Here are made-up elements, facts about them, and rows of numbers that follow some of those facts. Name the element behind each unnamed row.

Known rows:
q446: -25	50	-11	14	-3	-34	-1	38	4	-7	23	-33	48	26	4	8	-27	0	-10	30	-15	18	-58	-9	41	-55	15	32	22	36	2	27	-2	-7
q107: -8	24	9	27	9	-45	6	-25	2	-19	32	33	74	5	-25	24	5	-43	42	-16	-36	-17	-83	-39	20	-57	7	7	-1	16	-27	38	-10	-11
q184: -14	34	14	5	19	-24	-15	34	-10	-19	55	54	51	-17	-17	5	12	14	39	-7	-9	-24	-81	-2	8	-63	-5	22	-26	0	-11	38	-23	28
q737: -2	41	38	-8	-14	0	-39	5	2	-3	7	-32	26	16	-50	21	13	-42	-11	39	-19	27	-50	-7	10	-52	16	20	-7	-3	-19	20	-7	-22
q223: -27	30	6	13	0	-24	1	-25	-9	0	0	36	56	9	-32	22	-21	-25	10	25	-6	-3	-80	-13	13	-54	5	-5	-21	14	10	32	5	14
q320: -8	26	-7	2	-5	-19	-20	49	-13	-19	-30	-30	42	20	-21	19	-28	-5	-17	56	-12	8	-50	-6	8	-54	19	21	18	23	6	2	7	-27
q507: 6	35	-14	27	11	-48	5	49	-12	-10	14	14	75	18	17	22	-31	-1	12	-10	-9	-5	-24	-25	11	-49	7	60	39	13	-4	13	-11	12
q798: 5	14	30	5	18	-41	-14	-5	-1	24	-8	-31	63	38	-24	22	-20	-20	-7	26	-27	47	-62	-27	21	-44	14	20	11	14	-31	10	6	5
q27: -3	38	39	5	21	-35	-8	8	4	-1	50	-3	68	13	1	12	20	-42	27	-11	-41	36	-63	-18	23	-41	9	44	-7	-4	-25	27	-24	9
q460: -13	15	-27	14	-11	-18	-31	9	-4	-8	-16	-41	71	22	-43	37	-30	-11	-2	57	-10	12	-81	-16	21	-68	34	-1	3	21	23	14	25	-25
q137: 4	-2	20	28	22	-47	11	-44	-2	8	31	36	45	17	2	23	-18	-21	42	1	-5	-11	-100	-30	14	-50	6	-14	1	-1	-26	40	-13	19
q278: -14	46	-10	5	-13	-12	-19	36	2	-7	-1	-36	33	28	-31	20	-32	2	-25	48	6	8	-46	-10	24	-64	23	25	21	38	3	27	12	-19
q28: -11	50	40	-9	-19	-6	-34	0	4	-8	16	-48	21	19	-33	16	17	-42	-11	41	-32	38	-60	-1	22	-43	15	17	-6	-2	-16	18	-14	-24
q216: -11	40	-5	14	15	-45	-8	36	-4	7	11	-4	79	26	-19	19	-29	28	-3	1	-17	10	-46	-26	37	-63	7	43	21	39	-25	20	8	19
q543: -1	33	-12	10	16	-32	-7	41	7	-7	22	-20	36	18	-2	10	-28	13	-5	22	21	3	-54	-20	19	-72	25	27	27	29	-9	34	8	-3
q760: -16	25	-3	-2	6	-25	-19	42	-9	-5	-24	-27	55	23	-34	13	-22	12	-11	48	-25	18	-66	-14	22	-58	17	19	10	36	-13	5	15	-9
q336: -26	26	10	20	13	-36	4	-17	-6	-2	12	36	61	8	-19	18	-21	-12	23	13	-14	-5	-79	-11	17	-46	-3	-7	-9	9	1	28	-8	18
q569: -7	43	-8	16	12	-34	-2	43	4	-2	19	-7	67	27	-10	18	-27	7	0	14	-2	12	-49	-21	27	-60	18	42	23	36	-2	34	6	6

Facts:
q101 λ q548; q105 λ q336; q107 λ q318
q11 λ q724; q116 λ q183; q130 λ q848
q137 λ q418; q150 λ q941; q165 λ q952
q169 λ q569; q179 λ q216; q183 λ q369
q184 λ q165; q187 λ q171; q216 λ q876
q223 λ q645; q240 λ q437; q247 λ q320
q248 λ q11; q267 λ q585; q27 λ q155
q280 λ q454; q30 λ q609; q318 λ q688
q336 λ q674; q345 λ q240; q369 λ q460
q376 λ q821; q378 λ q547; q387 λ q999
q398 λ q410; q401 λ q915; q404 λ q247
q418 λ q150; q427 λ q822; q429 λ q699
q437 λ q869; q439 λ q63; q444 λ q446
q446 λ q843; q454 λ q174; q458 λ q404
q465 λ q429; q504 λ q488; q507 λ q508
q508 λ q946; q547 λ q116; q548 λ q111
q558 λ q398; q569 λ q960; q571 λ q760
q580 λ q223; q585 λ q345; q6 λ q28
q63 λ q561; q674 λ q870; q683 λ q819
q687 λ q868; q690 λ q401; q692 λ q607
q697 λ q683; q699 λ q800; q707 λ q478
q724 λ q444; q730 λ q30; q760 λ q612
q773 λ q903; q786 λ q798; q793 λ q396
q798 λ q253; q806 λ q101; q819 λ q793
q821 λ q278; q822 λ q490; q826 λ q130
q843 λ q6; q848 λ q687; q869 λ q690
q870 λ q737; q876 λ q571; q914 λ q386
q941 λ q197; q946 λ q387; q948 λ q730
q949 λ q973; q958 λ q541; q960 λ q146
q973 λ q826; q101 Φ q676; q105 Φ q157
q107 Φ q278; q11 Φ q519; q111 Φ q676
q116 Φ q928; q130 Φ q507; q137 Φ q174
q146 Φ q207; q150 Φ q174; q155 Φ q11
q156 Φ q821; q165 Φ q454; q169 Φ q207
q171 Φ q541; q174 Φ q543; q179 Φ q2
q183 Φ q928; q184 Φ q454; q187 Φ q541
q197 Φ q174; q216 Φ q2; q223 Φ q378
q227 Φ q446; q240 Φ q554; q247 Φ q387
q248 Φ q519; q253 Φ q216; q267 Φ q554
q27 Φ q11; q278 Φ q443; q28 Φ q519
q280 Φ q543; q30 Φ q240; q318 Φ q278
q320 Φ q387; q336 Φ q157; q345 Φ q554
q369 Φ q928; q376 Φ q443; q378 Φ q928
q386 Φ q921; q387 Φ q306; q396 Φ q410
q398 Φ q746; q401 Φ q554; q404 Φ q387
q410 Φ q746; q418 Φ q174; q427 Φ q42
q429 Φ q490; q430 Φ q936; q437 Φ q554
q439 Φ q876; q444 Φ q519; q446 Φ q519
q454 Φ q543; q458 Φ q387; q460 Φ q928
q465 Φ q490; q466 Φ q725; q478 Φ q843
q488 Φ q116; q490 Φ q42; q504 Φ q116
q507 Φ q306; q508 Φ q306; q541 Φ q710
q547 Φ q928; q548 Φ q676; q558 Φ q746
q561 Φ q876; q569 Φ q207; q571 Φ q2
q580 Φ q378; q585 Φ q554; q6 Φ q519
q607 Φ q179; q609 Φ q240; q612 Φ q2
q63 Φ q876; q645 Φ q378; q674 Φ q157
q676 Φ q360; q683 Φ q410; q687 Φ q507
q688 Φ q278; q690 Φ q554; q692 Φ q179
q697 Φ q410; q699 Φ q490; q707 Φ q843
q724 Φ q519; q725 Φ q642; q730 Φ q240
q737 Φ q157; q760 Φ q2; q773 Φ q569
q786 Φ q216; q793 Φ q410; q798 Φ q216
q800 Φ q490; q806 Φ q676; q819 Φ q410
q821 Φ q443; q822 Φ q42; q826 Φ q507
q843 Φ q519; q848 Φ q507; q868 Φ q507
q869 Φ q554; q870 Φ q157; q876 Φ q2
q903 Φ q569; q914 Φ q921; q915 Φ q554
q941 Φ q174; q946 Φ q306; q948 Φ q240
q949 Φ q507; q952 Φ q454; q958 Φ q710
q960 Φ q207; q973 Φ q507; q988 Φ q395
q999 Φ q306; q105 β 720; q107 β 513
q111 β 198; q130 β 720; q137 β 231
q146 β 560; q155 β 513; q165 β 309
q169 β 292; q171 β 720; q183 β 577
q184 β 148; q197 β 731; q223 β 168
q227 β 560; q247 β 231; q248 β 148
q253 β 168; q267 β 577; q27 β 198
q28 β 198; q280 β 231; q30 β 560
q318 β 231; q336 β 168; q345 β 198
q369 β 292; q376 β 168; q386 β 231
q396 β 659; q398 β 309; q401 β 408
q404 β 827; q418 β 153; q430 β 153
q437 β 560; q439 β 844; q458 β 198
q460 β 604; q465 β 560; q466 β 168
q478 β 560; q488 β 720; q504 β 198
q508 β 231; q547 β 720; q548 β 844
q571 β 309; q580 β 198; q585 β 231
q607 β 513; q609 β 720; q612 β 513
q63 β 577; q674 β 231; q683 β 198
q687 β 231; q688 β 720; q690 β 168
q692 β 720; q697 β 231; q699 β 153
q707 β 168; q724 β 231; q730 β 309
q737 β 198; q773 β 198; q786 β 720
q793 β 827; q798 β 844; q819 β 560
q822 β 198; q826 β 198; q848 β 408
q868 β 604; q869 β 827; q870 β 513
q914 β 659; q915 β 720; q946 β 720
q948 β 604; q949 β 844; q952 β 198
q958 β 844; q960 β 731; q973 β 731
q988 β 309; q999 β 827

Which element is each row?
No name comes twice in this set of rows, the named rows included.
-5	11	-30	21	-20	-30	-33	22	-11	-20	-23	-43	63	20	-33	36	-34	-5	-1	51	-14	-5	-60	-12	13	-54	25	-4	23	2	16	-6	8	-30 -> q868
-9	40	-10	14	4	-26	-4	40	0	-1	13	-14	52	24	-16	21	-32	2	-8	22	-1	12	-49	-19	28	-63	18	39	25	36	-1	31	6	-1 -> q821
-14	27	-8	-6	-4	-11	-16	33	-8	-9	-23	-27	46	22	-33	18	-24	-17	-17	60	-10	26	-63	-10	14	-65	29	25	4	37	13	18	26	-23 -> q645
14	34	37	6	1	-29	-24	8	-9	-4	19	1	52	11	-17	22	11	-41	9	5	-30	19	-37	-19	5	-40	8	40	4	-15	-25	9	-21	0 -> q826
4	32	47	6	27	-12	-23	19	11	-1	33	2	60	14	-38	24	12	-35	21	1	-30	32	-49	-23	15	-37	10	34	4	-6	-25	31	-16	-4 -> q345
8	33	39	4	23	-31	-15	4	1	4	45	8	68	11	-14	19	18	-39	23	-12	-26	28	-57	-25	15	-45	10	45	-6	-4	-29	30	-16	13 -> q773
-27	55	-10	12	-7	-27	-4	39	4	-6	20	-41	40	30	3	8	-26	-3	-13	40	-18	20	-64	-8	42	-55	17	31	20	37	3	24	-3	-15 -> q843
-9	42	-9	19	0	-37	-7	43	-7	-15	4	-13	53	16	1	17	-32	-1	-13	27	0	1	-24	-24	17	-54	16	38	35	16	-4	10	6	-3 -> q306
-22	15	24	27	-4	-42	11	-44	-1	6	27	16	48	22	3	21	-17	-36	28	23	-36	5	-96	-23	33	-36	2	-13	-4	1	-14	28	-12	6 -> q724
8	36	35	-11	-9	0	-39	3	3	-4	9	-40	10	17	-43	17	11	-34	-10	34	-6	22	-59	-5	2	-57	20	11	-1	-3	-24	23	-13	-21 -> q952
-24	32	-6	0	-1	-22	-10	42	-2	-16	-3	-43	47	24	-10	7	-21	-8	-8	54	-27	23	-74	-5	28	-54	18	17	12	33	6	14	5	-26 -> q6

Now the same elements, written a new way:
Some rows with their names:
q227: 18	55	-6	-7	21	-11	-7	-63	2	-28	45	-9	-55
q150: 46	50	-7	-10	28	45	28	-37	2	7	54	-14	-62
q207: 40	57	-14	2	0	49	29	-58	-11	-28	50	-10	-38
q921: 35	54	-8	-6	9	54	31	-56	-9	-25	55	-8	-47
q427: 49	64	-2	2	8	33	26	-47	-8	-21	31	-41	-42
q760: 38	34	32	11	-13	47	21	-47	-5	-13	64	13	-70
q612: 10	30	56	27	15	4	56	-15	-17	-37	56	41	-70
q876: 47	71	7	17	-9	50	17	-46	-18	-24	56	0	-50
q253: 41	80	74	-26	27	25	-18	-50	-43	-2	63	-8	-30
q6: 10	-8	25	2	-1	56	14	-54	16	-15	67	35	-74
q345: 36	33	37	-9	28	37	24	-47	-39	-26	39	-13	-52
q267: 64	44	2	6	11	63	28	-45	-22	-39	8	-42	-74
q508: 23	37	18	-12	17	24	14	-25	-38	-59	40	-43	-65
q946: 13	33	28	5	16	9	47	-13	-12	-49	19	-4	-62
q387: 16	39	3	-10	-17	66	27	-43	-8	-28	49	3	-42
q320: 17	35	8	-18	-19	46	21	-43	-4	-13	47	-5	-50
q725: 36	58	-9	2	7	56	32	-59	-2	-26	50	-11	-39
q826: -2	43	41	-24	9	49	30	-31	-29	-30	49	-23	-49

Name these rows:
No name comes twice in this set of rows, the named rows included.
8	-32	55	2	12	28	54	-22	-12	-47	66	73	-97 -> q915
-12	-16	65	6	17	53	14	-47	-10	-33	91	38	-84 -> q28
66	60	14	27	-9	58	27	-31	-3	-41	33	-30	-78 -> q63
20	26	10	7	7	45	8	-53	6	-13	48	-7	-66 -> q444
2	51	29	39	38	-5	40	-19	-19	-44	1	-9	-52 -> q155
40	28	-3	-6	7	67	27	-58	-25	-20	35	15	-55 -> q240
29	12	28	8	26	17	51	-30	-36	-52	11	24	-73 -> q609
30	56	25	26	40	-10	56	-17	-23	-41	10	-18	-40 -> q107
30	78	42	37	17	-11	54	-13	-28	-37	18	-4	-58 -> q607
-7	-7	45	-28	2	35	20	-17	-30	-65	68	-2	-81 -> q687
37	21	1	-28	10	4	7	-59	-21	-15	58	26	-64 -> q437
13	-30	13	-4	-16	52	30	-59	-21	-9	88	43	-79 -> q401
65	60	-1	2	11	43	36	-55	-7	-28	39	-39	-24 -> q378

